-2,0,-3
0,2,-5
-7,-3,-1
14,17,-30
-1,3,-12
->
-7,-3,-1
-2,0,-3
0,2,-5
-1,3,-12
14,17,-30

1,11,12,-1,18,-9,-8,-11
-3,2,5,3,3,0,0,-6
-2,17,20,4,32,-11,-15,-24
->
-3,2,5,3,3,0,0,-6
1,11,12,-1,18,-9,-8,-11
-2,17,20,4,32,-11,-15,-24

2,6,2,5,2,2
34,34,30,36,34,32
15,15,12,20,15,14
5,4,5,5,5,5
16,9,9,16,15,14
10,8,8,10,10,9
-6,-2,-6,-1,-6,-7
->
-6,-2,-6,-1,-6,-7
5,4,5,5,5,5
2,6,2,5,2,2
10,8,8,10,10,9
16,9,9,16,15,14
15,15,12,20,15,14
34,34,30,36,34,32

6,-2,-7,2
-3,-4,1,-2
27,0,10,18
-25,-1,3,-3
-19,3,3,-7
13,11,17,27
-6,8,-5,-2
->
-3,-4,1,-2
6,-2,-7,2
-25,-1,3,-3
27,0,10,18
-19,3,3,-7
-6,8,-5,-2
13,11,17,27

5,5,3,-3,-5,-3,-4,-1
-16,-7,-15,-28,-7,-28,-4,8
->
-16,-7,-15,-28,-7,-28,-4,8
5,5,3,-3,-5,-3,-4,-1

0,-2,35,-2,-20,4,10,-4,-8,-12
12,10,-14,23,-5,3,-15,4,-24,-7
1,16,-15,-4,-17,-3,-9,12,5,29
-11,-13,-14,0,-9,-3,-14,5,-9,30
6,-26,20,-1,-22,-13,3,7,4,13
->
6,-26,20,-1,-22,-13,3,7,4,13
-11,-13,-14,0,-9,-3,-14,5,-9,30
0,-2,35,-2,-20,4,10,-4,-8,-12
12,10,-14,23,-5,3,-15,4,-24,-7
1,16,-15,-4,-17,-3,-9,12,5,29

1,12,13,20
-32,-13,-23,-22
-13,-23,-22,1
-23,-22,1,12
13,20,12,8
-22,1,12,13
12,13,20,12
-19,-32,-13,-23
->
-19,-32,-13,-23
-13,-23,-22,1
-23,-22,1,12
-32,-13,-23,-22
-22,1,12,13
1,12,13,20
12,13,20,12
13,20,12,8
---
-3,-16,9,3,-17,13,4,-6,-1,12
1,-34,0,-9,8,8,-2,-1,-9,-4
->
1,-34,0,-9,8,8,-2,-1,-9,-4
-3,-16,9,3,-17,13,4,-6,-1,12

11,10,3,5,-35,-28,-7,-5
1,2,-16,-30,-8,-28,19,-2
19,11,28,-4,13,-28,-7,-9
-11,-28,-9,-7,14,-28,13,-12
6,-21,13,-4,26,-28,-7,16
-19,8,0,28,18,-28,-8,-7
13,1,7,6,-16,-28,-21,-24
->
19,11,28,-4,13,-28,-7,-9
13,1,7,6,-16,-28,-21,-24
11,10,3,5,-35,-28,-7,-5
6,-21,13,-4,26,-28,-7,16
1,2,-16,-30,-8,-28,19,-2
-11,-28,-9,-7,14,-28,13,-12
-19,8,0,28,18,-28,-8,-7

3,-3,29,-1,-10,-4,4
5,-18,-4,13,2,11,3
->
5,-18,-4,13,2,11,3
3,-3,29,-1,-10,-4,4

-30,-13,-13,-23,-28,-7,-16
19,16,21,15,29,4,8
18,17,22,14,29,4,8
22,15,19,15,29,4,9
-25,-19,-20,-24,-29,-6,-16
->
22,15,19,15,29,4,9
19,16,21,15,29,4,8
18,17,22,14,29,4,8
-25,-19,-20,-24,-29,-6,-16
-30,-13,-13,-23,-28,-7,-16

9,28,9
0,13,-12
11,26,6
->
11,26,6
9,28,9
0,13,-12

-8,-1,11,-8
1,3,-1,1
-22,-19,-13,-22
30,27,14,30
->
30,27,14,30
1,3,-1,1
-8,-1,11,-8
-22,-19,-13,-22

-16,20,-2,-29,-24,12,14,14,-10,-18,-1,12,17,29,17
5,-10,16,37,10,-37,27,25,10,0,-30,-16,-12,10,-34
->
5,-10,16,37,10,-37,27,25,10,0,-30,-16,-12,10,-34
-16,20,-2,-29,-24,12,14,14,-10,-18,-1,12,17,29,17

-16,-35,9,-35
-9,-18,4,-18
-11,-14,2,-13
->
-9,-18,4,-18
-11,-14,2,-13
-16,-35,9,-35
